Below are the code and all the weights of a small trained network. Each question names an input and a class and asks about switching units off, where a switched-off unit gives its printed mean instead of its output.

import numpy as np


def w(rows, s, z=0):
    codes = np.array(rows[::2]) - 128.0
    scale = np.full(codes.shape[1], s)
    scale[-1] = z or s
    return codes * scale


def norm(h):
    return h / np.sqrt((h * h).mean(-1, keepdims=True) + 1e-5)


def f(y):
    return y / 2 * (1 + np.tanh(0.7978845608 * (y + 0.044715 * y**3)))


def log_softmax(a):
    a = a - a.max(-1, keepdims=True)
    return a - np.log(np.exp(a).sum(-1, keepdims=True))


def net(x, mask):
    res = np.array(x, float).reshape(1, 8) / 4 @ E
    u = 0
    for l in range(2):
        y = f(norm(res) @ A[l][:, :-1].T + A[l][:, -1])
        res = res + np.where(mask[u : u + 15], y, B[l][:, -1]) @ B[l][:, :-1]
        u += 15
    return log_softmax(norm(res)[-1] @ U[:, :-1].T + U[:, -1])


A, B = {}, {}
E = w([
[151,1,158,116,123,113,88,119],'x0',
[149,120,204,183,137,117,208,63],'x1',
[167,194,110,28,156,108,148,89],'x2',
[171,177,106,179,129,62,71,54],'x3',
[193,98,200,143,139,62,123,188],'x4',
[162,148,100,135,125,194,86,171],'x5',
[90,99,141,86,180,109,72,110],'x6',
[191,147,149,64,113,182,140,116],'x7',
],0.0069)
A[0] = w([
[128,211,110,40,130,139,227,170,4],'0.n1',
[158,139,170,84,112,134,150,77,138],'0.n2',
[107,175,87,90,217,2,154,25,114],'0.n3',
[15,162,89,136,92,227,129,117,73],'0.n4',
[157,122,145,172,155,37,163,94,104],'0.n5',
[212,236,56,150,129,126,92,170,51],'0.n6',
[79,165,67,180,131,88,96,178,127],'0.n7',
[203,101,123,124,193,95,156,120,187],'0.n8',
[143,140,167,111,153,131,163,52,217],'0.n9',
[177,136,165,160,99,45,130,143,95],'0.n10',
[204,234,116,122,80,142,80,138,29],'0.n11',
[104,170,84,55,155,156,190,159,54],'0.n12',
[40,98,97,136,119,149,122,169,89],'0.n13',
[92,195,146,59,120,158,143,106,59],'0.n14',
[140,95,26,173,168,104,94,217,40],'0.n15',
],0.0092,0.0026)
B[0] = w([
[129,154,145,82,205,121,193,248,216],'0.n1',
[125,110,187,147,174,149,45,207,177],'0.n2',
[18,150,144,56,207,14,58,69,253],'0.n3',
[74,128,53,171,207,227,134,79,218],'0.n4',
[61,105,170,166,183,78,146,138,189],'0.n5',
[254,154,178,95,100,177,101,66,222],'0.n6',
[154,24,114,50,61,163,115,194,196],'0.n7',
[67,110,144,108,73,200,162,82,178],'0.n8',
[93,104,144,98,96,65,81,173,202],'0.n9',
[156,113,89,207,132,153,183,76,178],'0.n10',
[219,164,147,117,117,118,141,37,201],'0.n11',
[146,156,154,165,159,168,194,193,191],'0.n12',
[131,218,107,190,97,174,96,96,182],'0.n13',
[203,119,131,137,97,121,128,196,182],'0.n14',
[84,212,214,172,112,154,38,189,182],'0.n15',
],0.0098,0.0061)
A[1] = w([
[164,131,123,112,121,233,132,140,161],'1.n1',
[151,182,96,179,156,103,129,99,170],'1.n2',
[168,129,68,181,129,149,97,165,157],'1.n3',
[88,152,91,104,116,62,128,133,202],'1.n4',
[160,34,150,99,132,142,111,118,190],'1.n5',
[205,177,130,114,83,93,143,78,133],'1.n6',
[111,106,166,216,77,80,221,121,47],'1.n7',
[113,183,137,49,168,209,88,103,83],'1.n8',
[145,168,70,175,124,73,52,254,100],'1.n9',
[136,191,100,53,163,105,254,246,6],'1.n10',
[108,95,120,122,61,167,58,154,79],'1.n11',
[83,99,20,147,150,186,174,99,98],'1.n12',
[230,171,87,127,130,109,121,124,123],'1.n13',
[134,80,162,184,108,57,209,163,53],'1.n14',
[169,124,202,152,163,60,166,163,154],'1.n15',
],0.011,0.0023)
B[1] = w([
[80,119,111,100,170,60,72,118,247],'1.n1',
[152,98,144,72,117,168,96,167,153],'1.n2',
[67,153,160,116,137,145,113,109,181],'1.n3',
[109,104,210,143,184,138,77,157,172],'1.n4',
[164,122,51,53,139,117,154,150,183],'1.n5',
[122,98,189,70,136,186,142,96,182],'1.n6',
[179,34,112,205,125,144,145,97,192],'1.n7',
[162,114,120,181,106,129,205,141,245],'1.n8',
[108,154,172,164,25,123,165,82,185],'1.n9',
[196,238,104,202,124,5,161,237,254],'1.n10',
[103,122,136,105,64,141,171,179,195],'1.n11',
[166,189,55,110,172,182,93,105,194],'1.n12',
[145,148,192,145,122,148,176,62,189],'1.n13',
[138,110,126,204,121,152,112,95,188],'1.n14',
[122,131,64,182,120,138,122,128,222],'1.n15',
],0.016,0.0064)
U = w([
[92,179,58,109,170,227,91,107,48],'0',
[147,23,136,209,115,133,130,93,163],'1',
[71,139,199,134,6,162,114,144,38],'2',
[167,209,149,156,159,73,157,199,248],'3',
[141,71,91,29,112,129,138,169,10],'4',
[67,94,203,84,203,54,65,106,182],'5',
[200,138,223,57,123,169,141,52,208],'6',
],0.014,0.0018)

Each question gives the input, the list of numbers given to net, and the class t.
The units are the neurons (one row each of A and B). Each row of codes is followed by its name. A weight is (code - 128) times the scale printed after its matrix; where a second scale follows, it is the last column's (A, B and U).
mask holds one flag per neuron, layer by layer. A switched-off neuron (its flag False) gives its mean, the last column of its row in B, instead of its output. The means were averaged over made-up inputs and are rounded, as every weight is.
A unit's drop is (log p(t) with every unit on - log p(t) with that unit switched off) / (log p(t) with every unit on - log p(t) with every unit switched off).
The circuit of an input: a set's keep is (log p(t) with only the set's units on - log p(t) with every unit switched off) / (log p(t) with every unit on - log p(t) with every unit switched off). Starting from the 12 units with the biggest drops (on a tie, the unit counted first), units are removed one at a time, each time the one whose removal leaves the highest keep (on an exact tie, the one counted first), for as long as the keep stays at least 0.8.
units of the circuit, in order: the units of the circuit, biggest drop first
k most important neurons: the k neurons with the biggest drops, biggest first
top k neurons in layer l: the k neurons of layer l with the biggest drops, biggest first
drop when u is switched off: that unit's drop, to one decimal
input [-3,-5,-1,-8,2,-7,7,-5], class 2: units of the circuit, in order	0.n13, 1.n9, 1.n10
input [-4,-3,-5,1,-6,0,-4,7], class 0: units of the circuit, in order	0.n4
input [5,-5,8,1,0,1,5,3], class 5: 3 most important neurons	0.n3, 1.n10, 0.n7
input [-7,-8,-8,1,-2,-7,7,1], class 0: 2 most important neurons	0.n4, 1.n12
input [-1,-4,-4,8,6,-5,-1,3], class 1: units of the circuit, in order	0.n10, 1.n7
input [-1,-6,-2,6,-4,-4,4,4], class 5: 2 most important neurons	0.n3, 1.n4
input [4,-8,3,3,-2,3,-4,-4], class 2: 2 most important neurons	0.n15, 1.n11
input [0,-6,0,-1,1,2,-8,-2], class 6: 2 most important neurons	0.n6, 0.n11
input [-4,4,2,8,8,-1,-5,-2], class 1: top 2 neurons in layer 0	0.n5, 0.n10
input [5,5,-8,2,-5,4,-7,3], class 0: 2 most important neurons	1.n12, 0.n5
input [4,-5,-5,-6,-2,5,6,8], class 0: top 2 neurons in layer 1	1.n12, 1.n10
input [6,-7,-7,1,8,-4,-4,-2], class 2: 2 most important neurons	0.n15, 1.n9
input [3,-6,0,-1,1,5,3,7], class 6: top 2 neurons in layer 1	1.n10, 1.n13
input [-2,6,-6,3,-3,-4,7,-5], class 5: units of the circuit, in order	0.n3
input [-5,2,-6,-3,3,-3,-6,3], class 1: 2 most important neurons	1.n7, 1.n14
input [4,-6,2,3,-6,1,-3,-6], class 2: top 2 neurons in layer 1	1.n11, 1.n9
input [-6,6,-4,-4,-4,6,-5,0], class 0: 2 most important neurons	0.n4, 1.n12
input [3,3,8,2,4,-2,1,7], class 5: 2 most important neurons	0.n3, 1.n10
input [-3,-8,-8,5,-2,-1,4,5], class 2: 2 most important neurons	0.n15, 1.n11
input [8,8,-6,-3,-6,-5,-1,8], class 4: units of the circuit, in order	1.n5
input [-4,-6,-6,2,-7,-8,-8,-8], class 0: 2 most important neurons	0.n4, 1.n12
input [3,3,-4,-2,-8,1,-7,5], class 0: drop when 1.n2 is switched off	0.0
input [-6,7,8,4,2,-5,-1,-3], class 5: drop when 0.n3 is switched off	0.6
input [0,8,-1,-3,1,5,6,-2], class 1: drop when 0.n3 is switched off	0.7
input [0,0,-3,4,-1,3,3,-1], class 2: drop when 0.n15 is switched off	0.3
